Below is a small trained network, with its code and all its weights. Each question gives an input and a target symbol and asks what happens when units are switched off, that is, made to give their printed mean instead of their output.

import numpy as np


def w(rows, s, z=0):
    codes = np.array(rows[::2]) - 128.0
    scale = np.full(codes.shape[1], s)
    scale[-1] = z or s
    return codes * scale


def norm(h):
    return h / np.sqrt((h * h).mean(-1, keepdims=True) + 1e-5)


def f(y):
    return np.maximum(y, 0)


def softmax(a):
    e = np.exp(a - a.max(-1, keepdims=True))
    return e / e.sum(-1, keepdims=True)


def log_softmax(a):
    a = a - a.max(-1, keepdims=True)
    return a - np.log(np.exp(a).sum(-1, keepdims=True))


def net(x, mask):
    ids = ['αδελμπτφω'.index(c) for c in x.split()]
    T = len(ids)
    res = E[ids] + P[:T]
    r = norm(res)
    for j in range(3):
        rows = slice(3 * j, 3 * j + 3)
        q, k, v = (r @ M[0][rows].T for M in (Q, K, V))
        z = softmax(np.where(np.tri(T) > 0, q @ k.T / 3**0.5, -1e9)) @ v
        o = O[0][rows]
        res = res + np.where(mask[j], z, o[:, -1]) @ o[:, :-1]
    y = f(norm(res) @ A[0][:, :-1].T + A[0][:, -1])
    res = res + np.where(mask[3:19], y, B[0][:, -1]) @ B[0][:, :-1]
    return log_softmax(norm(res)[-1] @ U[:, :-1].T + U[:, -1])


Q, K, V, O, A, B = {}, {}, {}, {}, {}, {}
E = w([
[76,147,173,84,208,165],'α',
[142,148,156,130,249,136],'δ',
[116,111,146,44,181,76],'ε',
[130,186,67,94,151,91],'λ',
[51,147,99,50,71,130],'μ',
[155,93,72,118,75,66],'π',
[109,202,98,165,117,225],'τ',
[207,129,95,218,123,146],'φ',
[133,65,154,125,52,203],'ω',
],0.0013)
P = w([
[71,127,142,203,130,91],'0',
[95,47,2,117,186,146],'1',
[225,170,117,11,150,138],'2',
[143,49,61,64,147,189],'3',
[213,194,212,82,61,111],'4',
[128,22,24,90,169,183],'5',
],0.0015)
Q[0] = w([
[134,91,72,110,176,169],'H1',
[67,69,47,153,176,148],'H1',
[174,129,128,96,87,154],'H1',
[48,72,131,218,128,132],'H2',
[215,254,182,84,46,95],'H2',
[122,77,9,91,176,178],'H2',
[163,144,111,97,121,134],'H3',
[154,170,163,150,101,90],'H3',
[167,195,171,132,122,70],'H3',
],0.0082)
K[0] = w([
[40,106,122,216,118,99],'H1',
[82,146,128,201,177,71],'H1',
[137,102,197,122,45,171],'H1',
[96,149,165,86,213,60],'H2',
[210,112,124,122,67,203],'H2',
[37,126,129,254,139,87],'H2',
[135,145,142,163,110,77],'H3',
[165,184,126,97,70,150],'H3',
[189,177,112,99,70,121],'H3',
],0.0066)
V[0] = w([
[117,124,97,96,53,148],'H1',
[130,43,228,110,101,208],'H1',
[150,50,128,147,3,195],'H1',
[120,32,181,62,130,15],'H2',
[10,180,105,42,57,116],'H2',
[202,81,107,146,91,20],'H2',
[204,124,107,128,134,115],'H3',
[64,124,170,159,150,123],'H3',
[122,70,9,129,98,192],'H3',
],0.0033)
O[0] = w([
[105,181,101,154,183,135,130],'H1',
[195,104,72,112,189,122,4],'H1',
[181,224,70,80,186,108,55],'H1',
[78,66,128,60,219,44,153],'H2',
[2,189,52,55,147,186,232],'H2',
[111,147,192,133,142,6,151],'H2',
[71,131,154,106,109,147,110],'H3',
[194,125,89,111,136,121,135],'H3',
[133,217,190,166,100,61,196],'H3',
],0.0037,0.0023)
A[0] = w([
[136,95,126,180,123,96,134],'N1',
[119,194,156,99,126,112,138],'N2',
[109,106,99,113,161,155,115],'N3',
[175,166,84,125,179,119,100],'N4',
[146,128,141,106,152,150,154],'N5',
[86,92,150,143,104,142,80],'N6',
[150,101,85,118,106,171,144],'N7',
[152,119,144,188,94,117,100],'N8',
[254,183,52,110,233,101,75],'N9',
[185,160,169,196,104,94,49],'N10',
[92,159,145,126,169,65,49],'N11',
[129,62,101,145,150,139,125],'N12',
[134,87,65,141,147,173,3],'N13',
[132,106,171,139,123,83,105],'N14',
[120,114,92,121,118,84,159],'N15',
[108,96,177,123,127,146,110],'N16',
],0.0062,0.0041)
B[0] = w([
[144,161,142,108,133,168,164],'N1',
[153,101,104,167,149,135,253],'N2',
[102,137,103,112,160,126,182],'N3',
[151,124,127,75,89,105,188],'N4',
[112,137,112,140,113,111,168],'N5',
[96,124,151,124,67,97,195],'N6',
[144,151,139,182,148,105,183],'N7',
[127,143,165,92,165,146,162],'N8',
[185,151,98,39,54,71,248],'N9',
[88,121,166,58,195,177,164],'N10',
[163,164,138,206,158,57,176],'N11',
[198,108,129,114,177,103,168],'N12',
[107,93,2,175,115,129,134],'N13',
[127,165,88,147,157,146,181],'N14',
[131,150,173,139,146,141,205],'N15',
[102,134,123,139,80,113,189],'N16',
],0.0059,0.0027)
U = w([
[160,23,5,201,158,150,201],'α',
[236,12,215,177,115,141,115],'δ',
[80,9,139,67,208,70,99],'ε',
[16,113,188,147,3,110,156],'λ',
[10,202,15,70,196,172,27],'μ',
[139,199,158,232,199,5,179],'π',
[201,237,93,233,72,242,4],'τ',
[151,173,246,59,218,208,181],'φ',
[223,179,77,24,61,62,176],'ω',
],0.0054,0.0014)

Each question gives the input, a string of symbols that net reads in full, and the target symbol t.
The units are the heads (3 rows each of Q, K, V and O) and the neurons (one row each of A and B). Each row of codes is followed by its name. A weight is (code - 128) times the scale printed after its matrix; where a second scale follows, it is the last column's (O, A, B and U).
mask holds one flag per unit, heads first, then neurons. A switched-off unit (its flag False) gives its mean, the last column of its rows in O or B, instead of its output. The means were averaged over made-up inputs and are rounded, as every weight is.
A unit's drop is (log p(t) with every unit on - log p(t) with that unit switched off) / (log p(t) with every unit on - log p(t) with every unit switched off).
The circuit of an input: a set's keep is (log p(t) with only the set's units on - log p(t) with every unit switched off) / (log p(t) with every unit on - log p(t) with every unit switched off). Starting from the 12 units with the biggest drops (on a tie, the unit counted first), units are removed one at a time, each time the one whose removal leaves the highest keep (on an exact tie, the one counted first), for as long as the keep stays at least 0.8.
circuit, biggest first: the units of the circuit, biggest drop first
unit that matters most: the unit with the biggest drop
k most important neurons: the k neurons with the biggest drops, biggest first
heads that matter: for each layer, one digit per head in row order, 1 if its drop is at least 0.15 and else 0, layers parted by /
drop when u is switched off: that unit's drop, to one decimal
input μ π λ λ δ, target λ: unit that matters most => H3
input τ π π, target τ: circuit, biggest first => H2, N9
input μ λ λ, target μ: heads that matter => 010
input ω ω μ δ ε, target μ: heads that matter => 111
input ε π ω λ, target ε: circuit, biggest first => H2, H1
input λ ε λ μ μ, target μ: circuit, biggest first => H1, H2, N9
input π λ μ π ω μ, target π: circuit, biggest first => H2, N11
input λ ω λ λ π, target π: heads that matter => 110
input δ α ε λ, target δ: circuit, biggest first => H1, H2
input π μ ω α, target π: heads that matter => 000
input λ π λ ε τ δ, target λ: heads that matter => 100
input τ π λ λ π λ, target τ: heads that matter => 010
input π π φ τ ω ε, target π: heads that matter => 000
input δ φ τ, target φ: 2 most important neurons => N10, N8
input φ λ α λ, target φ: circuit, biggest first => H2, N10
input ε α μ φ, target ε: circuit, biggest first => H2
input π α λ, target π: circuit, biggest first => H2, N11
input λ α π τ ω μ, target λ: heads that matter => 100
input π τ δ μ τ, target τ: drop when N3 is switched off => 0.0
input λ α φ λ, target λ: drop when H1 is switched off => 1.2
input τ λ λ λ μ ω, target τ: circuit, biggest first => H2
input φ π τ φ, target φ: drop when N10 is switched off => 0.2
input φ λ τ λ λ α, target φ: drop when H2 is switched off => 1.5
